Below are the code and all the weights of a small trained network. Each question names an input and a class and asks about switching units off, where a switched-off unit gives its printed mean instead of its output.

import numpy as np


def w(rows, s, z=0):
    codes = np.array(rows[::2]) - 128.0
    scale = np.full(codes.shape[1], s)
    scale[-1] = z or s
    return codes * scale


def norm(h):
    return h / np.sqrt((h * h).mean(-1, keepdims=True) + 1e-5)


def f(y):
    return np.maximum(y, 0)


def log_softmax(a):
    a = a - a.max(-1, keepdims=True)
    return a - np.log(np.exp(a).sum(-1, keepdims=True))


def net(x, mask):
    res = np.array(x, float).reshape(1, 2) / 4 @ E
    u = 0
    for l in range(4):
        y = f(norm(res) @ A[l][:, :-1].T + A[l][:, -1])
        res = res + np.where(mask[u : u + 8], y, B[l][:, -1]) @ B[l][:, :-1]
        u += 8
    return log_softmax(norm(res)[-1] @ U[:, :-1].T + U[:, -1])


A, B = {}, {}
E = w([
[107,7,205,122],'x0',
[1,186,159,108],'x1',
],0.0085)
A[0] = w([
[103,122,160,42,111],'0.n0',
[112,49,151,49,41],'0.n1',
[68,41,192,66,1],'0.n2',
[172,49,96,87,121],'0.n3',
[105,139,218,61,119],'0.n4',
[1,75,210,108,127],'0.n5',
[116,95,238,57,122],'0.n6',
[110,75,200,127,126],'0.n7',
],0.008,0.0055)
B[0] = w([
[101,103,86,130,161],'0.n0',
[140,57,203,199,159],'0.n1',
[194,120,199,213,179],'0.n2',
[81,109,43,116,184],'0.n3',
[97,119,29,57,182],'0.n4',
[139,45,68,161,254],'0.n5',
[166,206,112,216,202],'0.n6',
[176,254,178,176,194],'0.n7',
],0.0072,0.0068)
A[1] = w([
[141,130,157,107,41],'1.n0',
[142,48,82,120,221],'1.n1',
[17,124,186,216,130],'1.n2',
[112,91,251,139,6],'1.n3',
[174,125,78,177,192],'1.n4',
[220,199,180,133,56],'1.n5',
[106,143,105,115,115],'1.n6',
[118,223,154,101,93],'1.n7',
],0.012,0.0014)
B[1] = w([
[183,160,55,79,128],'1.n0',
[125,128,231,163,216],'1.n1',
[57,81,132,125,232],'1.n2',
[185,145,246,253,161],'1.n3',
[77,111,157,80,254],'1.n4',
[70,113,130,138,173],'1.n5',
[141,103,136,188,157],'1.n6',
[145,95,168,167,180],'1.n7',
],0.0074,0.0077)
A[2] = w([
[196,115,123,102,113],'2.n0',
[251,45,147,116,24],'2.n1',
[148,190,105,71,5],'2.n2',
[108,107,138,185,162],'2.n3',
[145,70,133,181,197],'2.n4',
[117,170,187,83,121],'2.n5',
[154,229,78,138,156],'2.n6',
[101,85,124,107,86],'2.n7',
],0.014,0.0028)
B[2] = w([
[2,206,109,52,154],'2.n0',
[12,76,110,172,215],'2.n1',
[137,208,140,159,148],'2.n2',
[188,158,121,97,244],'2.n3',
[165,170,99,47,254],'2.n4',
[214,123,90,104,139],'2.n5',
[144,91,199,216,205],'2.n6',
[172,161,110,132,160],'2.n7',
],0.0086,0.0082)
A[3] = w([
[157,166,70,169,128],'3.n0',
[190,175,136,37,170],'3.n1',
[144,105,131,143,7],'3.n2',
[149,122,85,129,190],'3.n3',
[51,117,212,128,28],'3.n4',
[5,102,100,110,82],'3.n5',
[128,56,192,138,112],'3.n6',
[67,81,110,145,133],'3.n7',
],0.014,0.002)
B[3] = w([
[154,53,114,107,163],'3.n0',
[199,40,28,80,170],'3.n1',
[175,132,82,149,140],'3.n2',
[119,114,87,111,141],'3.n3',
[157,85,91,99,226],'3.n4',
[7,112,115,87,254],'3.n5',
[114,191,115,178,217],'3.n6',
[102,153,127,122,209],'3.n7',
],0.011,0.0089)
U = w([
[165,146,144,247,196],'0',
[6,111,71,123,138],'1',
[200,95,56,84,207],'2',
[169,192,144,90,14],'3',
[173,190,178,72,1],'4',
[166,177,196,69,1],'5',
[170,196,161,86,11],'6',
],0.02,0.0089)

Each question gives the input, the list of numbers given to net, and the class t.
The units are the neurons (one row each of A and B). Each row of codes is followed by its name. A weight is (code - 128) times the scale printed after its matrix; where a second scale follows, it is the last column's (A, B and U).
mask holds one flag per neuron, layer by layer. A switched-off neuron (its flag False) gives its mean, the last column of its row in B, instead of its output. The means were averaged over made-up inputs and are rounded, as every weight is.
A unit's drop is (log p(t) with every unit on - log p(t) with that unit switched off) / (log p(t) with every unit on - log p(t) with every unit switched off).
The circuit of an input: a set's keep is (log p(t) with only the set's units on - log p(t) with every unit switched off) / (log p(t) with every unit on - log p(t) with every unit switched off). Starting from the 12 units with the biggest drops (on a tie, the unit counted first), units are removed one at a time, each time the one whose removal leaves the highest keep (on an exact tie, the one counted first), for as long as the keep stays at least 0.8.
units of the circuit, in order: the units of the circuit, biggest drop first
top k neurons: the k neurons with the biggest drops, biggest first
k most important neurons of layer l: the k neurons of layer l with the biggest drops, biggest first
drop of u: that unit's drop, to one decimal
input [3,-3], class 2: top 3 neurons -> 0.n5, 2.n4, 0.n3
input [6,-6], class 0: 3 most important neurons of layer 0 -> 0.n4, 0.n5, 0.n1
input [-5,-5], class 0: units of the circuit, in order -> 0.n5, 2.n6
input [-4,3], class 0: top 2 neurons -> 1.n4, 2.n4
input [2,1], class 2: top 2 neurons -> 0.n6, 2.n4
input [-3,-3], class 2: top neuron -> 1.n4
input [-2,-3], class 2: top 2 neurons -> 0.n4, 1.n4
input [-6,5], class 0: top 2 neurons -> 3.n5, 2.n1
input [-3,3], class 2: top 2 neurons -> 2.n1, 0.n4
input [1,3], class 2: top 3 neurons -> 2.n1, 0.n5, 2.n3
input [-1,3], class 2: top 2 neurons -> 2.n1, 1.n4
input [-1,-3], class 2: top 4 neurons -> 1.n1, 1.n4, 0.n5, 2.n5
input [6,-7], class 1: top 2 neurons -> 2.n1, 0.n3
input [8,8], class 0: 2 most important neurons of layer 0 -> 0.n2, 0.n3
input [-4,-5], class 1: 2 most important neurons of layer 0 -> 0.n7, 0.n6
input [5,-6], class 1: most important neuron of layer 2 -> 2.n1
input [4,1], class 0: drop of 0.n1 -> 1.1
input [4,-3], class 0: drop of 0.n1 -> 0.6
input [1,-7], class 1: drop of 2.n1 -> 1.7
input [-7,-5], class 0: most important neuron of layer 2 -> 2.n6
